Each row has a name. Each piece below is followed by the name of the row it came from, unless a question asks for something else. Each question is about the rows just above it. Places in a row count from 1.

Nerep: [ 12 -15  73  31]
dum: [ 6 -8 73  2]
did: [  7 -25  68  24]
Rom: [ 17 -19  55  45]
didup: [  1 -11  70   9]
git: [  6 -29  56  34]
Tegiz: [  6 -29  77   7]
kavu: [-9  0 59  0]
Vidi: [ 70 -11   1  30]
Taz: [  4 -38  88   8]
lave: [ 37 -12  53  16]
[59  0] begins in row and place => kavu, 3
[  1 -11  70] begins in row and place => didup, 1
[  6 -29  56  34] => git

Nisi: [ 26  18  30 -37  -5   9  16 -47  21 -70  11 -56  21  49 -25 -55 -42  38
  22  -7 -66 -36 -20  -3  61 -26 -21 -63  32  23  10 -11   6 -62   2  -2
  27  11  30 -41  30  -3   8  29  26 -39 -69 -13   7  12 -29   6  -9 -46
  61   1 -23  23]
lur: [ 15 -36   1   3 -21 -35  86  28 -27  23 -11  34  -8  -9  22   8  15  15
 -17 -12  22  22   7 -17 -22  32   7  63   1 -22  -3 -13  10   6  31   0
 -44   0  -1  10 -53  11  32 -15 -17  24  32   7 -35  21  63   4   5  13
  -1 -14  60 -21]
vem: [ 64 -26   0   0  21  37 -85 -30  26 -28  12 -36  12  12 -24 -10 -16 -14
  19  13 -26 -25  -8  15  25 -31  -8 -69  -2  23   4  12 -13 -13 -32   3
  47  -2   3 -11  54 -11 -30  16  19 -27 -38  -8  36 -20 -64  -2  -6 -13
   5  13 -64  19]
Nefe: [  9 -38  -7 -36  23   1 -73  31   5  58   2  34 -29 -40   8  46  25 -44
  -8   5  55  26  18  30 -37  -5   9  17 -29  -2 -12  13 -10  71 -19 -19
  17  -8 -26  31  13  -8 -33 -18  -5  22  45   7   8 -32 -19 -11   3  29
 -56  17 -12  12]
[-44  -8   5  55  26  18  30] begins in row and place => Nefe, 18
Row and place where [-26 -21] starts: => Nisi, 26
Where does [ 26  18  30 -37  -5   9  17] start? Give its row and place. => Nefe, 22
Where does [ 12 -36] start? Give its row and place. => vem, 11
[  0 -44   0  -1  10 -53  11  32 -15 -17  24  32] begins in row and place => lur, 36
Where does [-36  23] start? Give its row and place. => Nefe, 4

Sava: [ 16 -24 -19 -49  79]
vof: [-19 -24  26 -32  68]
goke: [-24 -19  16  -3  65]
bolo: [-30 -19  16  -3  65]
mes: [-24 -19  22   0  57]
sog: [-24 -19  16  -3  77]
[-24 -19  16  -3  65] => goke
Where do [-24 -19  16  -3  77] appear? => sog
Row and place where [-24 -19 -49] starts: => Sava, 2
Where does [-30 -19  16] start? Give its row and place. => bolo, 1

dat: [ 19 -13   5  -7  -9  -6 -14 -14  21  -1  -2 -15 -27  -1 -10 -12   9  -1
  -7 -15  14   2  -2  -2   6  -2   9  -7]
Buk: [ -3  11   1 -34  -5  72 -20  49 -10 -11   6  10  51 -33  14  21  15  -7
 -14   5  28  12   7 -57   2  36  14   9]
lin: [-36  26 -29 -12   7  -1  -6 -17  23  -8  -9  -8  51   6  50 -22  20 -27
 -50  -6  44  15  14 -53 -13  40 -31  -3]
nubef: [  5  -6  -2   4 -10  11  16  10  -6  -2  10   1  14  -3   8   8  -9  -9
  -8   0   8  -4   6 -13  -5   0  -4   3]
gufo: [ 19  -3  -1  -7  -9  -4 -16 -11   9   4  13 -10 -27  -5  -9  -9   1 -21
   9   6   3 -10  18   1   2   2   0 -11]
dokap: [-34 -14 -10 -33  -3  71  31  -2 -16 -21  15   8  -9 -37  20  13 -18   2
 -20  20  49 -10  54 -25 -22 -19 -26 -26]
rizik: [  9  -7   4   4 -14  17  18   5 -16   5   3  -5  16   4   2  -1 -11 -15
  -2  -7  14  -2   6  -2  -1   2   2   5]
[ 28  12   7 -57   2  36  14   9] begins in row and place => Buk, 21
[-15  -2  -7  14  -2   6  -2  -1   2] begins in row and place => rizik, 18
[ 19 -13   5  -7  -9  -6 -14 -14  21  -1  -2 -15 -27  -1 -10 -12   9  -1
  -7 -15  14   2  -2  -2   6  -2   9  -7] is in which row? => dat

Fatun: [-19 -16 -14   0 -42 -10]
Fuvo: [ -8  17  71 -42   0 -55]
nedi: [-19 -16 -14 -24 -28 -34]
[-19 -16 -14 -24 -28 -34] => nedi
[17 71] begins in row and place => Fuvo, 2
Where does [ 71 -42] start? Give its row and place. => Fuvo, 3
[-16 -14 -24 -28 -34] begins in row and place => nedi, 2
Where does [-42   0] start? Give its row and place. => Fuvo, 4

kudeg: [  1 -27   0 -18 -14  -6  -3 -32]
tikip: [ 20 -25  44 -11   0  15 -16 -26]
dozak: [-10 -30   7  18 -25  21 -13 -21]
[  7  18 -25] begins in row and place => dozak, 3
Row and place where [  7  18 -25  21 -13] starts: => dozak, 3
[ 18 -25] begins in row and place => dozak, 4
Where does [  0  15 -16] start? Give its row and place. => tikip, 5

fabav: [ 26 -39 -24  18   8  20 -11  -3  -5 -32  25 -37 -14 -10  -4 -55 -19  43
  26 -39 -24  -8  11  20 -11   4]
Fasos: [-13 -29  35  23  18 -19 -43  -3  -5 -32  25 -37 -14 -10  -4 -55 -19  43
  26 -39 -24  18  11  20 -11   4]
Foras: [-13 -29  35  -4  18 -19 -43  -3  -5 -32  25 -37 -14 -10  -4 -55 -19  43
  26  48 -24  -8  11  20 -11   6]
Row and place where [-29  35  -4  18 -19 -43  -3] starts: => Foras, 2
Where does [ 26 -39 -24  18  11  20 -11] start? Give its row and place. => Fasos, 19
[-13 -29  35  23  18 -19 -43  -3  -5 -32  25 -37 -14 -10  -4 -55 -19  43
  26 -39 -24  18  11  20 -11   4] => Fasos
Where do [-13 -29  35  -4  18 -19 -43  -3  -5 -32  25 -37 -14 -10  -4 -55 -19  43
  26  48 -24  -8  11  20 -11   6] appear? => Foras

rumig: [ 17  10 -28 -32 -14  18   0  30  15  14  29 -19 -26 -24  -1 -26  -8   7
  24  71   6   6 -18  12   0  16   5  20 -19]
vigot: [ 14  14 -30  -8  25   5  12 -28   4  23  -9  24  12 -23 -22  26  15  15
  21 -38  16 -19 -12  -8  11 -18 -11  30  -3]
zubu: [  2 -10 -19  21  11   6  -5  32  13  -9  30 -19 -19  -6  33 -34 -20  19
   5  74  13 -24 -15 -13  -9   8  14   2 -27]
soso: [-12  -6  27   5 -35 -12 -13   8  -9 -15  17 -25 -16   0  -6  14  19  10
  30  -2  16  12  11   4 -30   5  13  -2   6]
Nuzi: [ 11  20 -33 -18  15  13   8 -22  11  25  -3  18  11 -14 -30  21  28  15
  10 -29   8   1  -3  19  -2 -16 -12  23   6]
Where does [ 0 -6 14 19 10 30 -2] start? Give its row and place. => soso, 14
Row and place where [-35 -12 -13   8  -9 -15  17 -25 -16   0  -6] starts: => soso, 5
[ 21 -38  16 -19 -12  -8] begins in row and place => vigot, 19
Where does [ 18  11 -14] start? Give its row and place. => Nuzi, 12
[ 30  -2  16  12  11   4 -30] begins in row and place => soso, 19

lep: [-11  11  34 -19 -18  36  16 -14 -16  -9  56  10 -22  21 -40 -18  30]
Fuf: [-22  33 -28 -38  14 -34   7   4  24 -12  10  14  22  12  -2 -16 -66]
nupam: [ -7  51 -54 -13  14 -30 -21  37  17 -26  11 -10   9   0  -2 -21 -28]
sesoz: [ 36  -4   2  16 -17 -15   9 -67 -22  19  44   8  34 -21 -10   4  16]
neza: [ -9  -1  -2   6  13  50  48  -6  -3  -2  58  -7  26   8   4 -21 -39]
rufe: [ 13  30 -38  33   4 -60 -16  12   3   5 -33  -8  27 -35  20  12  -4]
Neba: [ 11   5 -11  24 -13  56  26  13 -34  -2  25  -9 -30  12   4 -21  51]
sapi: [-18  32  -5  28  -5 -10 -11 -35   3  18 -37  -2  27 -18  21  16   1]
fug: [-22  33 -28 -38  14 -34 -41   4  24 -12  10 -10  22  12  -2 -16 -66]
Bon: [ 11 -49 -11  -6   3  75  27   4  -6  -2   0  -3 -22  36  -6 -18  -4]
[-18  30] begins in row and place => lep, 16
[ -9  -1  -2   6  13  50  48  -6  -3  -2  58  -7  26   8   4 -21 -39] => neza
Where does [ 24 -13  56  26  13 -34  -2] start? Give its row and place. => Neba, 4
Row and place where [ 36  16 -14] starts: => lep, 6

zoz: [  4  14  36 -24  30 -33 -14]
mili: [-23  31  30  16  -9 -10 -10]
Netev: [-23  36  39 -66  -4  18  -4]
gipo: [  4  14  36 -24  21 -33 -14]
kug: [-34  -4 -33  24 -25  12   0]
Duv: [ 36   4  14  11 -11  34  10]
Zibek: [18 -6 -1 -4 12  1 -4]
dola: [ 16  -3  -4  -4  18 -66  39]
Which row holds [  4  14  36 -24  21 -33 -14]? => gipo
[ 21 -33 -14] begins in row and place => gipo, 5
[ 36   4  14  11 -11  34  10] => Duv
[ 39 -66  -4  18  -4] begins in row and place => Netev, 3
[36  4 14 11] begins in row and place => Duv, 1

Mibub: [ 48  52 -10 -33]
Nagip: [-21  26 -33 -10]
das: [ -6 -27 -62   9]
bitiz: [ 10 -14 -50 -27]
Noko: [ 19 -25  -3 -13]
dar: [-84  12   4 -28]
zunu: [19 26  5 62]
Kori: [  1  14 -31  39]
Zod: [ 19 -25   5  62]
Row and place where [26  5] starts: => zunu, 2
[-10 -33] begins in row and place => Mibub, 3
Where does [ -3 -13] start? Give its row and place. => Noko, 3
The row with [ 19 -25   5  62] is => Zod
Where does [ -6 -27] start? Give its row and place. => das, 1

kuzi: [ -2  33  -2   4 -79  44 -42 -15]
bug: [  4 -24  40 -79  44 -18 -80   5]
Muso: [  4 -24  40 -79  44 -18 -80  80]
zise: [-21  -6  11 -10   8   3 -14 -12]
selup: [ 33  -2  -2 -11  16 -15 -27  13]
Where do [  4 -24  40 -79  44 -18 -80  80] appear? => Muso
Row and place where [33 -2 -2] starts: => selup, 1

Zepip: [-17 -15  13  -7 -65   2 -24 -43  -7  35 -37  -6  12  -5  12  -4  38 -13
 -10  -2 -24  75  36   3 -12 -16  16  26  20  38 -32  22   5   4  -5  -4
 -29   6  33  21  15  26 -16  59  16 -46  63 -23   6 -25 -36  -9  -4 -55
 -10 -31  31  17]
suze: [ 23  25  -5  -2  -2 -20 -30 -30  18   1 -10  34  -3 -43  36  18 -35  16
 -10 -34 -24  75  36  20  14 -17  20 -19  15 -48 -26  12 -34  69 -11  24
   6  22   3 -67 -13  18 -24  55  37 -19  11 -20   3   2  -1  11 -36 -21
 -21 -11 -15  27]
nini: [ 15 -48 -25  12 -34   2 -24  10  -7  35 -37  -6  12  -5  12  -4  38 -13
 -10  -2 -24  75  36   3 -12 -16  16  26  20  38 -32  22   5  18  -5 -55
 -29   6  33  21  15  26 -10  59  16 -46  63  15   6   4 -36  -9  -4 -55
 -10 -31  31  17]
[ 15 -48 -26  12 -34] begins in row and place => suze, 29
Which row holds [ 15 -48 -25  12 -34   2 -24  10  -7  35 -37  -6  12  -5  12  -4  38 -13
 -10  -2 -24  75  36   3 -12 -16  16  26  20  38 -32  22   5  18  -5 -55
 -29   6  33  21  15  26 -10  59  16 -46  63  15   6   4 -36  -9  -4 -55
 -10 -31  31  17]? => nini
Row and place where [ 26 -16  59] starts: => Zepip, 42

val: [-3  0 -2  3 -4  0 -2 -1 -3  2  0  0 -2 -2  2  1  0 -2  1  0 -1 -1  0  1
 -2  0  1 -3  0 -2 -2 -2  1 -1 -1  0  1 -1 -4 -2  2 -5  0  0]
Seror: [-20  20  -8  -4  37   2 -12 -51 -12 -53 -29   0   7  38 -16 -21 -30 -44
   6   2  26 -22   2 -38  -8 -30 -41  18 -52  34   5  40 -26 -20  26   3
 -34 -26  37  12  14   6  19  19]
zam: [  2   1  19   3  12  -6  14 -12  15  -1 -17  10   2  12 -18 -18  -8   0
 -15   6   4  13  -6 -17 -14 -18  -3  16 -11  10  19  12  16 -20  19   6
 -17  -3   2  13 -11  -5  -9  11]
tul: [  0 -17  -1  -4 -17 -12  -2  12   0   9   3  -9 -11 -18  -6  -2   0   9
 -10  -3 -18   5  -5   4  -6   2   4 -10  12 -15  -4 -18   4  -3 -14  -4
   1   7 -19 -10 -13  -5 -17 -10]
gigog: [-60 -47 -44  55 -29 -46 -58  16 -41 -16  41 -67 -61 -32  14  33 -40  26
 -44   6   2  13  60   3 -33  30 -40 -50  16  16 -29  -9 -16   4 -25  48
   4  51 -34 -62  40 -15 -11  31]
nakom: [-16  27 -20 -15  25  15 -18 -39 -25 -45 -14   3  16  27   4  -5 -10 -40
  15 -15  29 -38  -3 -18  11 -12 -29   5 -44  19 -15  25 -40   2   5 -13
 -12 -34  34   6  19  23  31   2]
Where does [19  6] start? Give its row and place. => zam, 35
Where does [-44   6   2  26] start? Give its row and place. => Seror, 18

gevi: [  8  -6 -26 -19  -3]
koz: [ -9   9  83 -24 -39]
fulu: [-40   0 -32  10  11]
Vaga: [-31   0   8 -34 -37]
Suf: [-11  13  83 -14 -27]
kelun: [ 20  -4 -35   7  26]
Dav: [24 -4 -9  9 34]
[-32  10] begins in row and place => fulu, 3
Row and place where [  8  -6 -26 -19] starts: => gevi, 1
[-4 -9] begins in row and place => Dav, 2
[-4 -9  9] begins in row and place => Dav, 2

zabu: [ 70  17  61  44  14  64   7  -7  42   3  74 -15 -10 -12 -30 -39 -59 -58
  26 -26]
Nek: [ 40 -55  74   7  44 -18 -47   7 -21  74   3  42  64  -7  45 -39  67 -38
 -74 -41]
sekon: [ 70  17  61  44  14  64   7  -7  42   3  74  45 -47 -21 -18  74 -32  10
  -8  -8]
[74  3] begins in row and place => Nek, 10
[ 61  44  14  64   7  -7  42   3  74 -15 -10] begins in row and place => zabu, 3
[ 64   7  -7  42   3  74  45 -47 -21 -18] begins in row and place => sekon, 6
Row and place where [10 -8] starts: => sekon, 18
Row and place where [ 74   3  42  64  -7  45 -39  67 -38] starts: => Nek, 10
[ 14  64   7  -7  42   3  74 -15 -10] begins in row and place => zabu, 5

pubuk: [-25   1  56 -32  27 -46]
nepel: [ -2   2 -21  15 -12  -6]
Biz: [ -4 -20   1 -12  33 -11]
tova: [43 31 -4  5 25 -1]
gep: [ -5  -8  15  42  31 -27]
Denet: [ 11 -12   1  33 -20  -9]
pomo: [ 20  11  30 -37  21 -14]
rozip: [ 13  -3  14 -26  45  -5]
lifu: [-21  -7  -8   7  -6   6]
fupa: [ -5   7 -56  -7 -56  68]
[-12   1  33 -20] begins in row and place => Denet, 2
Where does [42 31] start? Give its row and place. => gep, 4
[ 7 -6] begins in row and place => lifu, 4
Row and place where [ 5 25] starts: => tova, 4
Row and place where [ 15 -12  -6] starts: => nepel, 4
Where does [-8  7 -6  6] start? Give its row and place. => lifu, 3

Vit: [ 24   8  21  18  15  10  10 -24  15 -20]
nuv: [-42  -3   4   2 -16 -22   5  -7   7  20]
mikaz: [  7 -25 -22  -4  -8   7  12 -16  19  24]
Posu: [ 19 -32 -32   3  15  10  10   5   9 -15]
popu: [-65  -6  12  -3 -19 -18   8   8 -17  -1]
takof: [ 33  29 -12  -4  20  14 -11  18   9  -9]
Rov: [ 19   7 -32   3  15  10  10   5   9 -15]
[ 19   7 -32   3  15  10  10   5   9 -15] is in which row? => Rov
[ 19 -32 -32   3  15] begins in row and place => Posu, 1

lis: [-27  15  -5  14  18 -16   0]
zipa: [ -4  14  -8 -27 -24  69   2]
dom: [ -9  -8  -6 -27 -53  42 -15]
[-5 14] begins in row and place => lis, 3
Where does [ 14  18 -16   0] start? Give its row and place. => lis, 4

tepa: [-20  18   4  66  27  -3  23  25  -9   4 -24]
pag: [ 11  11 -26 -18  16   4  39 -22  -9   4 -24]
lasek: [ 27  -3  22  25   7  -3 -70  13  22   7  22]
fepes: [ -4  -6 -32  39  15   0  -9   7  16 -31  14]
[ 11  11 -26 -18  16   4  39 -22  -9   4 -24] => pag
Row and place where [27 -3 23 25 -9] starts: => tepa, 5
Where does [-20  18] start? Give its row and place. => tepa, 1
Where does [ -3  22  25   7  -3 -70  13  22] start? Give its row and place. => lasek, 2
[  7  -3 -70  13  22   7] begins in row and place => lasek, 5

